Here is a tiny trained network, its code and every weight. The questions are about switching its units off for an input and a class, where a switched-off unit gives its printed mean instead of its output.

import numpy as np


def w(rows, s, z=0):
    codes = np.array(rows[::2]) - 128.0
    scale = np.full(codes.shape[1], s)
    scale[-1] = z or s
    return codes * scale


def f(y):
    return y / 2 * (1 + np.tanh(0.7978845608 * (y + 0.044715 * y**3)))


def log_softmax(a):
    a = a - a.max(-1, keepdims=True)
    return a - np.log(np.exp(a).sum(-1, keepdims=True))


def net(x, mask):
    res = np.array(x, float).reshape(1, 5) / 4 @ E
    y = f(res @ A[0][:, :-1].T + A[0][:, -1])
    res = res + np.where(mask, y, B[0][:, -1]) @ B[0][:, :-1]
    return log_softmax(res[-1] @ U[:, :-1].T + U[:, -1])


A, B = {}, {}
E = w([
[200,244,46,27],'x0',
[126,133,129,128],'x1',
[70,97,181,1],'x2',
[122,115,110,127],'x3',
[125,124,124,126],'x4',
],0.0091)
A[0] = w([
[155,247,48,47,179],'N1',
[17,57,162,166,188],'N2',
[183,182,101,135,137],'N3',
[72,32,185,254,254],'N4',
[198,169,64,122,200],'N5',
[81,62,180,70,117],'N6',
[49,127,189,3,177],'N7',
],0.0085,0.01)
B[0] = w([
[207,75,38,125,238],'N1',
[127,217,202,94,202],'N2',
[173,47,99,156,165],'N3',
[100,231,163,152,254],'N4',
[196,100,68,184,204],'N5',
[131,81,164,44,160],'N6',
[184,165,98,2,204],'N7',
],0.0099,0.015)
U = w([
[108,193,152,245,253],'0',
[119,157,198,70,164],'1',
[71,71,146,152,26],'2',
[105,90,157,150,23],'3',
[109,113,145,138,7],'4',
[75,58,157,153,22],'5',
[157,56,93,217,187],'6',
[153,102,93,66,145],'7',
],0.012,0.0039)

Each question gives the input, the list of numbers given to net, and the class t.
The units are the neurons (one row each of A and B). Each row of codes is followed by its name. A weight is (code - 128) times the scale printed after its matrix; where a second scale follows, it is the last column's (A, B and U).
mask holds one flag per neuron, in row order. A switched-off neuron (its flag False) gives its mean, the last column of its row in B, instead of its output. The means were averaged over made-up inputs and are rounded, as every weight is.
A unit's drop is (log p(t) with every unit on - log p(t) with that unit switched off) / (log p(t) with every unit on - log p(t) with every unit switched off).
The circuit of an input: a set's keep is (log p(t) with only the set's units on - log p(t) with every unit switched off) / (log p(t) with every unit on - log p(t) with every unit switched off). Starting from all 7 units, units are removed one at a time, each time the one whose removal leaves the highest keep (on an exact tie, the one counted first), for as long as the keep stays at least 0.8.
circuit, biggest first: the units of the circuit, biggest drop first
unit that matters most: the unit with the biggest drop
top k neurons: the k neurons with the biggest drops, biggest first
drop of u: that unit's drop, to one decimal
input [8,-1,0,6,-1], class 6: unit that matters most : N5
input [0,-8,-1,3,1], class 0: circuit, biggest first : [N1 N7]
input [-1,-8,0,5,-7], class 0: circuit, biggest first : [N7 N1]
input [0,7,-2,-3,3], class 0: top 3 neurons : [N1 N7 N6]
input [-4,-5,0,-7,-6], class 0: top 2 neurons : [N7 N4]
input [1,-7,-5,3,-8], class 6: top 2 neurons : [N2 N4]
input [4,-6,0,-2,5], class 6: top 2 neurons : [N7 N2]
input [1,-6,-5,-2,-2], class 6: top 2 neurons : [N2 N4]
input [-5,5,-1,4,-1], class 0: top 2 neurons : [N7 N4]
input [-3,-1,-1,6,-5], class 0: drop of N7 : 0.3
input [-3,-1,2,-8,5], class 1: drop of N3 : 0.0
input [-8,3,1,8,-5], class 1: drop of N2 : 0.6
